Here is a tiny trained network, its code and every weight. The questions are about switching its units off for an input and a class, where a switched-off unit gives its printed mean instead of its output.

import numpy as np


def w(rows, s, z=0):
    codes = np.array(rows[::2]) - 128.0
    scale = np.full(codes.shape[1], s)
    scale[-1] = z or s
    return codes * scale


def f(y):
    return y / 2 * (1 + np.tanh(0.7978845608 * (y + 0.044715 * y**3)))


def log_softmax(a):
    a = a - a.max(-1, keepdims=True)
    return a - np.log(np.exp(a).sum(-1, keepdims=True))


def net(x, mask):
    res = np.array(x, float).reshape(1, 6) / 4 @ E
    y = f(res @ A[0][:, :-1].T + A[0][:, -1])
    res = res + np.where(mask, y, B[0][:, -1]) @ B[0][:, :-1]
    return log_softmax(res[-1] @ U[:, :-1].T + U[:, -1])


A, B = {}, {}
E = w([
[91,143,248,152,187,157],'x0',
[129,123,130,127,130,126],'x1',
[131,117,135,130,114,133],'x2',
[92,92,96,89,155,241],'x3',
[24,77,108,134,161,53],'x4',
[153,113,105,254,142,162],'x5',
],0.0092)
A[0] = w([
[98,132,132,180,105,148,45],'neuron 1',
[128,79,125,113,130,170,111],'neuron 2',
[78,70,127,118,128,97,35],'neuron 3',
[133,117,87,221,144,139,1],'neuron 4',
[137,109,177,130,161,132,75],'neuron 5',
[139,127,147,175,88,47,54],'neuron 6',
[57,85,118,133,79,90,90],'neuron 7',
[105,64,86,90,145,188,63],'neuron 8',
[139,145,42,79,125,125,84],'neuron 9',
[187,143,153,130,150,154,78],'neuron 10',
[185,164,153,141,136,198,110],'neuron 11',
[130,131,175,117,178,135,87],'neuron 12',
[85,117,106,148,163,100,113],'neuron 13',
[100,149,155,6,108,104,35],'neuron 14',
[118,134,164,69,103,126,15],'neuron 15',
[75,137,111,137,127,195,53],'neuron 16',
[173,127,77,107,139,124,186],'neuron 17',
[159,149,174,141,107,77,75],'neuron 18',
[84,166,152,140,154,132,165],'neuron 19',
[152,134,60,95,106,92,90],'neuron 20',
[103,138,100,118,142,168,123],'neuron 21',
[119,119,54,160,69,121,64],'neuron 22',
[67,84,137,156,132,106,36],'neuron 23',
[103,152,170,140,153,149,65],'neuron 24',
[107,96,122,118,119,171,79],'neuron 25',
[172,181,123,95,75,153,64],'neuron 26',
[170,40,83,133,98,117,81],'neuron 27',
[171,116,120,198,177,149,32],'neuron 28',
[110,133,168,138,135,142,65],'neuron 29',
[224,202,149,111,180,119,50],'neuron 30',
[131,117,93,185,163,147,69],'neuron 31',
[165,139,142,117,111,145,27],'neuron 32',
[146,167,132,139,108,84,168],'neuron 33',
[122,144,130,52,114,116,91],'neuron 34',
],0.013,0.0052)
B[0] = w([
[190,145,128,186,99,97,143],'neuron 1',
[167,182,160,87,171,152,171],'neuron 2',
[99,116,17,106,54,167,176],'neuron 3',
[210,55,103,145,123,24,201],'neuron 4',
[96,215,223,158,46,61,160],'neuron 5',
[225,228,121,96,220,185,220],'neuron 6',
[123,149,55,96,117,196,202],'neuron 7',
[227,232,146,75,167,104,217],'neuron 8',
[72,152,207,157,81,108,209],'neuron 9',
[83,105,82,112,80,132,178],'neuron 10',
[62,100,52,129,118,144,238],'neuron 11',
[80,160,195,165,45,73,178],'neuron 12',
[106,119,18,136,54,240,184],'neuron 13',
[230,42,161,174,151,58,254],'neuron 14',
[202,99,98,130,60,31,164],'neuron 15',
[154,177,102,127,182,88,176],'neuron 16',
[36,123,199,157,114,126,203],'neuron 17',
[142,188,118,44,150,150,195],'neuron 18',
[61,144,160,149,124,123,190],'neuron 19',
[33,191,225,181,106,102,211],'neuron 20',
[171,171,143,128,194,153,169],'neuron 21',
[71,159,226,193,101,107,208],'neuron 22',
[108,116,68,57,31,167,175],'neuron 23',
[106,188,201,194,23,74,170],'neuron 24',
[206,220,140,29,133,94,159],'neuron 25',
[108,102,78,91,87,194,197],'neuron 26',
[77,172,192,156,121,78,198],'neuron 27',
[186,92,131,129,110,91,196],'neuron 28',
[114,180,177,125,46,70,150],'neuron 29',
[100,108,57,148,105,188,209],'neuron 30',
[199,74,95,151,157,70,181],'neuron 31',
[112,126,55,90,64,161,140],'neuron 32',
[159,152,118,76,254,196,205],'neuron 33',
[197,68,58,205,134,65,200],'neuron 34',
],0.0067,0.0074)
U = w([
[68,169,225,177,103,90,100],'0',
[197,237,138,67,212,136,86],'1',
[207,2,138,167,134,51,90],'2',
[77,91,66,111,85,186,96],'3',
[100,94,169,135,182,137,251],'4',
],0.0098,0.019)

Each question gives the input, the list of numbers given to net, and the class t.
The units are the neurons (one row each of A and B). Each row of codes is followed by its name. A weight is (code - 128) times the scale printed after its matrix; where a second scale follows, it is the last column's (A, B and U).
mask holds one flag per neuron, in row order. A switched-off neuron (its flag False) gives its mean, the last column of its row in B, instead of its output. The means were averaged over made-up inputs and are rounded, as every weight is.
A unit's drop is (log p(t) with every unit on - log p(t) with that unit switched off) / (log p(t) with every unit on - log p(t) with every unit switched off).
The circuit of an input: a set's keep is (log p(t) with only the set's units on - log p(t) with every unit switched off) / (log p(t) with every unit on - log p(t) with every unit switched off). Starting from the 12 units with the biggest drops (on a tie, the unit counted first), units are removed one at a time, each time the one whose removal leaves the highest keep (on an exact tie, the one counted first), for as long as the keep stays at least 0.8.
circuit, biggest first: the units of the circuit, biggest drop first
k most important neurons: the k neurons with the biggest drops, biggest first
drop of u: that unit's drop, to one decimal
input [-3,-1,8,7,5,1], class 1: circuit, biggest first => (neuron 8)
input [-8,7,-4,6,-3,-6], class 0: circuit, biggest first => (neuron 9; neuron 20)
input [4,-3,-7,-6,-7,2], class 3: circuit, biggest first => (neuron 30; neuron 11; neuron 10)
input [-4,2,3,7,7,-8], class 2: 2 most important neurons => (neuron 14; neuron 34)
input [-5,8,6,-7,-7,-8], class 2: 2 most important neurons => (neuron 14; neuron 34)
input [6,-4,-3,-7,1,8], class 2: 2 most important neurons => (neuron 4; neuron 28)
input [-6,2,-6,0,8,0], class 3: 4 most important neurons => (neuron 13; neuron 7; neuron 3; neuron 23)
input [-6,5,3,7,0,-5], class 1: 4 most important neurons => (neuron 8; neuron 25; neuron 2; neuron 21)
input [7,-5,3,2,-8,-8], class 2: circuit, biggest first => (neuron 14; neuron 15)
input [7,-2,7,4,0,6], class 0: 2 most important neurons => (neuron 24; neuron 5)
input [-2,6,-5,0,6,7], class 2: 2 most important neurons => (neuron 4; neuron 31)
input [-1,-2,-2,-2,4,6], class 2: 2 most important neurons => (neuron 4; neuron 31)
input [-8,-1,1,1,-1,-7], class 0: 2 most important neurons => (neuron 20; neuron 9)
input [8,-4,-4,0,-8,6], class 0: circuit, biggest first => (neuron 24)
input [-6,-3,-3,-8,3,-7], class 1: 3 most important neurons => (neuron 6; neuron 33; neuron 18)
input [-7,-7,-4,-6,4,7], class 0: 2 most important neurons => (neuron 22; neuron 20)
input [-6,-2,7,-5,5,-3], class 0: 2 most important neurons => (neuron 20; neuron 22)
input [4,5,4,-4,8,-7], class 3: drop of neuron 13 => 0.3
input [1,1,-2,3,-6,-8], class 2: drop of neuron 14 => 0.2
input [6,1,6,-8,1,3], class 1: drop of neuron 6 => 0.5
input [-3,7,8,3,-4,7], class 2: circuit, biggest first => (neuron 4)
